Here are made-up elements, facts about them, and rows of numbers that follow some of those facts. Name the element behind each unnamed row.

Facts:
garo: points at; lovak: refers to
K_542 garo [K_96]
K_343 garo [K_14]
K_657 garo [K_100]
K_945 garo [K_653]
K_166 garo [K_283]
K_452 garo [K_585]
K_91 garo [K_753]
K_14 garo [K_240]
K_685 garo [K_101]
K_305 garo [K_945]
K_283 garo [K_235]
K_653 garo [K_184]
K_240 garo [K_534]
K_585 garo [K_819]
K_163 garo [K_868]
K_235 garo [K_896]
K_896 garo [K_343]
K_100 garo [K_489]
K_101 garo [K_91]
K_868 garo [K_166]
[K_360] lovak K_96
[K_226] lovak K_587
[K_367] lovak K_92
[K_683] lovak K_809
[K_587] lovak K_868
[K_166] lovak K_685
[K_452] lovak K_283
[K_680] lovak K_226
[K_96] lovak K_101
[K_14] lovak K_462
[K_205] lovak K_508
[K_685] lovak K_683
[K_305] lovak K_717
[K_508] lovak K_680
[K_763] lovak K_360
[K_462] lovak K_489
[K_717] lovak K_166
[K_489] lovak K_367
[K_100] lovak K_135
[K_809] lovak K_485
[K_819] lovak K_235

Some elements and their rows:
K_508: [-34  38  22 -50   0  11  31  -7  25 -13 -28 -42  22]
K_717: [  5  36 -59   2   0 -28  17  40   8   9  25  14   7]
K_166: [ 15  10 -53 -34  16 -13  22  43  -9   5  13  21   6]
K_685: [ -2   5 -50 -49   1 -24 -20  21 -10  10  20  43  19]
K_945: [  7   1 -13  10  23   3 -10  -9  10 -21  10 -34   0]
K_343: [  3 -33   7   4  23  -1  19  10 -14 -10 -28  10  18]
K_753: [ -2 -11  -8 -25  18 -20 -17  -3   8   7  -7  17  40]
K_452: [13 10 18  2  4 17 -4 -1 55 13 -1 21  0]
K_585: [ 4 21 12  5 11 27 -7 -4 36 19  0 19 -5]
K_92: [ 22  16  36  33  57 -32  13 -16 -27   9  -2  -9  -9]
K_235: [  5 -14   5 -14  39   8  20   9 -31  -1 -24  -1  12]
K_100: [ 39  17  -3   1  -9 -23 -13  24   6 -13 -29  -8  13]
K_240: [ -3 -35   5   9  16  -3  17   3 -16 -10 -29  11  15]
K_163: [ 18  -1  -8 -31  32   0  10  12   7   0 -17  -4  10]
K_226: [ -5  -1  13 -11 -14  18  10 -12  14  14 -32 -49  25]

Rows to name:
Some rows may be elements named above.
[ 18   8  -6   4  17 -12   0  -7  20  -5 -17   2   6] => K_360
[ 15   5 -54 -32  15 -12  21  46  -6   5  12  21   1] => K_166
[  3  25  -8   2  25   1   2  -4 -15   3 -13 -10   5] => K_135
[ -6   1  13 -14 -11  20  10 -17  16  14 -33 -43  22] => K_226
[ 3 22 16  6 11 28 -4  1 38 18  1 14 -6] => K_585
[ 52  23   9  34  32 -31 -20  12 -10 -18 -32  -2   9] => K_489
[ -5  19 -44 -44  -6  12 -19 -10 -58  -1  10  25 -47] => K_485
[  3  16 -51 -31 -13  -9 -12   5 -25  -7  12  30 -42] => K_683
[  4  38 -61  -1   2 -25  14  43   8   9  25  19   9] => K_717
[ 25   8 -16  29  50 -12 -28  -8  25 -24 -36  23  23] => K_462
[ 13  18 -67   8   0 -24   7  37  41 -16  39  -7   7] => K_305
[  4 -20   9   5 -16  24   1 -17   5  29 -33 -42  17] => K_587
[  2  21  -4   4  24   3  -2  -3  -9   4 -11  -8   9] => K_135
[-23  20  27 -33  -5  16  26 -10  27   3 -29 -41  21] => K_680
[-10  16  -5 -21  42  -7 -20  -5 -25   8 -11  15  47] => K_101
[ 26 -48 -11  33  47  -9 -16   4  32 -44 -57  47  39] => K_14
[ -1  43 -33   2  16 -26  14 -16   9  -1 -27  -2 -18] => K_542
[ 35  31   2   1  -2 -14 -12  23 -14  -6 -27 -12   3] => K_657
[ 22 -50  -9  35  48  -7 -17   8  34 -39 -60  44  33] => K_14
[  5  16 -49 -32 -12  -6 -16   2 -26  -7  12  27 -35] => K_683
[-28  36  26 -58 -10   1  31   1  49 -21 -31 -40  25] => K_205
[ 26 -13  -1   7   5 -23  -4   0  38  -9 -20   8   2] => K_763
[ 31   5  26  27  49 -38   8 -11   2  -2 -10  -2  -7] => K_367
[ -4  46 -34  12  25 -27   9 -16   4  -2 -27  -5 -16] => K_96
[ -9   4  10 -12 -10  19  11 -15  13  14 -34 -46  20] => K_226
[ 10 -27  11 -16   7  45  16 -12 -20  39 -39 -54  29] => K_868

Now the same elements, written a new way:
Known rows:
K_717: [ 16 -26 -60  -8 -36 -22  -3  11  14  -4 -22 -11  57  23  -4  -7   7 -19
 -38  13   3 -21  -1  11  -2  -4 -22   4 -14 -37 -26]
K_508: [-19  28  30   0  18  23  14  -9  10 -16  17  23 -33 -16   3  25  -6   8
  18 -14  13  -6   2 -33  -8  -9  14 -10  -1   2  16]
K_166: [ 30 -59 -48   7 -30 -46   2  29  16   3  -3   6  59  28 -17  13   5 -41
 -19 -27  13  -3   0  37   5   2 -12  19  -1 -38 -12]
K_587: [-39  18   1  13 -10  43   7   4  27 -13  26   6 -31 -19   7  15 -14  -3
  31 -15   1  -5 -10 -27  -4 -15   2  -9   1  -4  14]
K_163: [ 12 -30   4   7  -4  -4  -6  46  11   2  20   0  15  11  10  17   6 -27
   0 -46  24   7 -16   4   0  -4   3  -4  26   0  20]
K_945: [ -8   7 -14  -2 -10  11  -1   2   9  -7   1  12   1   1   2   2  -9  -1
  -7   9   5 -11 -12 -32 -10  -3  -5  -9  -4  -8  10]
K_896: [-21   2 -21  25  -9  -6  13  -3   1  -7  38  18   9   5  -8  11  15   5
 -12 -25  19   1   5   9  -9  -1   7 -14   2  -6   8]
K_422: [ -4  -3  -8   0 -11   5   6  -3  13  -4   8  24  -1  -5 -10  11 -19  -5
   4  -8  10  -9   0 -19  -1   3 -10  -2  -9  -7   9]
K_240: [-24  10  -9   6 -10   6  -2 -14   3  13  32  14  23 -17 -13  14 -10  13
   7 -31  37   4  26   8   8   2 -24  -8   6  22  -2]
K_135: [-26   4 -25  16 -14  12  -5   7  21   6  12   7   2  -4  -5   6 -20 -10
  15   0   6  -1  -3 -25  -4 -10   0   3   5 -18  10]
K_92: [-23   3 -29  11 -11  28   1   8  12   0  18  10  -8   3   1  -1 -15   0
  -5 -13   7  -3  -8 -35  -3  -5   2  -9   7  -8  16]
K_585: [-18  11  -7   7 -11   6  -4   2  18  -4   4   9   0  -7  -4   9 -14 -12
  16  14   4  -7  -6 -22  -8  -9  -3   0  -4 -16   8]
K_91: [ -1   1 -12  -6 -12   9   7  -7  15  -6   3  24  -2  -7 -10   9 -21  -5
   6   4   5 -14  -4 -27   0  -2 -12   1 -15 -10   9]
K_101: [-18   5 -26   4  -3  23   7   1  18   2   0  12  -7  -1  -3   8 -26  -2
   6  -4   6  -7   3 -46  -2  -9   9   4   1 -26   4]
K_343: [-28  12 -20  22  -8  -1   4  -8  -2  -1  36  15  13  -1  -6   8  12  10
 -10 -23  25   2  14   9  -6  -2  -2 -16   6   4   5]

Rows to name:
A row may be one of the elements named above.
[-26  16  -3   9  -9  14  -1  -3  17  -5  10  12 -10 -11  -3   9 -14  -7
  21   8   1  -7  -5 -25  -7  -9   2  -5  -5 -12   9] => K_489
[ 16 -22 -61  13  -1 -43 -22   1  -1  41 -14  26  55  25 -29  -7 -28 -13
 -17  19  24   5  19 -29  -2   7   8  25  15 -38   2] => K_485
[ -2  15  14  -7   8  -2  10 -10  10 -14  -1  17  -4  -6  -3  24   2  -3
   6   2  12 -13   7 -18  -8  -8   6  -5  -7 -12  -2] => K_763
[  1  14  14  -7   9  -1  10  -8  12 -16   0  16  -4  -6  -5  21   2  -4
   5   0  12 -12   6 -18  -8  -8   5  -4  -9 -10  -2] => K_763
[-15   7 -10   4 -10  20   4   3  11  -7  15  11  -8  -1   2   4  -6   0
  -4  -7   9  -7  -7 -27  -7  -6  -1 -12   1  -4  13] => K_367
[ 24 -22 -50  -8 -21 -35 -18   7   4  14 -25   7  56  23  -9 -13 -10 -17
 -31  30  10 -10  -2 -16  -4   4 -16   9  -2 -29  -7] => K_685
[-40  17   2  15 -12  41   7   5  25 -13  27   4 -29 -18   7  15 -15  -3
  28 -15   1  -5 -10 -28  -5 -15   3 -10   1  -7  15] => K_587
[ -9   1  -9   1 -12  11  10  -9  14  -6  10  24  -5  -7 -10  12 -20  -2
   6  -5   8  -9  -2 -23   1  -1 -13  -1 -11  -6   9] => K_96
[-11  35  52  -7  25   9  14 -16   8 -23  13  27 -34 -21   3  33   3   5
  22  -2  16 -10   4 -26 -12  -9   9 -16  -9   8  11] => K_205
[ 28 -21 -38 -27 -25 -25   5   1  25 -16 -44 -15  54  14  -3   6   7 -25
 -26  21  -1 -31   7   8  -2 -14 -20  12 -23 -47 -42] => K_305
[ -3  -1 -10   0 -10   6   7  -3  13  -4   8  23   1  -4 -11  13 -18  -6
   5  -6  10  -8  -1 -19   1   0 -12   1  -9  -6  10] => K_422
[-24  23  15   4   0  31   8   0  10 -15  26  18 -30 -12   9  13  -4   7
   6 -13  10  -6 -10 -33  -9  -7   2 -21   0  11  22] => K_680
[-29  18   5   6  -5  39   9   4  13 -15  26  12 -29 -10  12  11  -5   5
   5 -21   9  -6 -13 -34  -8 -10   3 -20   0   7  19] => K_226
[-23  22  16   2   0  32  10   0   9 -17  24  18 -32 -11   8  12  -2   6
   8 -12   9  -6 -11 -34 -11  -5   3 -21  -1  10  22] => K_680
[ 22 -16 -48   6  -6 -54 -29   3 -11  34 -11  26  56  26 -20 -14 -14 -13
 -29  30  21   4   5 -20  -6  12  -6  11   9 -21   8] => K_809
[ -5   5  -7  -3   3   9   5   0  14  -5  -4  12   0  -3  -4  12 -14  -5
   6  -2  11 -11   5 -29  -3 -10   5   3  -1 -19   1] => K_657
[ 15 -23 -60  12  -1 -43 -24   0  -3  42 -15  24  56  26 -29  -7 -30 -11
 -13  20  25   6  18 -29   0   6   9  25  17 -38   0] => K_485
[-18   4 -25   3  -3  25   5   1  16   1   1  11  -9  -1  -4   8 -24  -2
   6  -5   6  -9   4 -45  -1  -9   9   6   4 -25   4] => K_101
[-19  22  20   4   1  -3  10 -23  -1  -5  38  25   7 -23 -11  25   5  14
  10 -22  32   0  25  16   0   2 -23 -15  -5  25   2] => K_14
[-34 -18  -5  30 -11  37   3  44  29  -3  44  -6 -22  -4  14  24 -10 -27
  37 -62  13  13 -18  -9   3 -17  17  -2  29 -12  28] => K_868

Now the same elements, written a new way:
Known rows:
K_184: [ 26   2   7  26  57   9  -2 -17 -17   3  30  24]
K_819: [-20   7 -14  29  59   7   0 -25 -35  18  11  36]
K_653: [ 46 -18  24  33  76   0  -3  -7   1  -2  39  11]
K_489: [-59   7 -19  10  51  -5 -18 -19  13  25  37  50]
K_763: [-12  -7  -1  36  66  -6  -6 -36 -28  28   0  45]
K_101: [ 32  17  46  61  22   4   1 -29 -34  57  27  58]
K_163: [ 21   7  15  15  38  23 -14 -22 -27  10  10  42]
K_868: [ 26   3  37 -12  43  48 -21 -22 -27   3 -14  51]
K_753: [ 14  21  14  37  31  20   2 -18 -31  29  26  38]
K_367: [-41   4  -6   8  49   2 -14 -17  13  28  31  49]
K_226: [-21 -11   8  19  67  31  43 -31 -19  32 -19  16]
K_657: [ 17  12  -9  24  43  18   0 -25 -32   9  28  37]
K_92: [  7  14  -3  13  34  16  -9 -18 -15  12  37  37]
K_809: [  1  20 -32  48  74  19 -44 -24  -9  48 -21   6]
K_485: [ 26  24 -14  30  47  24 -22 -26 -22  22  14  22]

Rows to name:
A row may be one of the elements named above.
[ 27  24 -11  31  46  27 -24 -23 -20  20  14  20] => K_485
[ -1  13 -32  53  73  13 -42  -6 -21  44 -25  11] => K_683
[-14  -7  -3  29  64  12   6 -24 -24  28  -2  32] => K_205
[ -1 -21 -19   9  13 -24  -3 -15  15  32 -28  42] => K_14
[ 20   6  13  11  42  27 -15 -21 -25   9   8  44] => K_163
[-29 -23  -2  36  50  -7   6  28 -56   4  -2  53] => K_717
[ -6 -25   9  37  66  -2   0   5 -22  16   6  39] => K_305
[-15  -2  -1  62  53   9 -24  25 -37  47 -16  32] => K_685
[ -8  -6   1  35  63  -8  -5 -38 -29  29  -2  44] => K_763
[-19  -8   3  23  67  22  25 -31 -18  31 -14  23] => K_508
[-17  -6   5  23  62  26  36 -26 -22  27  -9  19] => K_587
[-17 -38  21  14  59  33 -37  38 -60   1 -34  74] => K_166
[  1  19 -30  44  72  21 -44 -21 -14  48 -19   7] => K_809

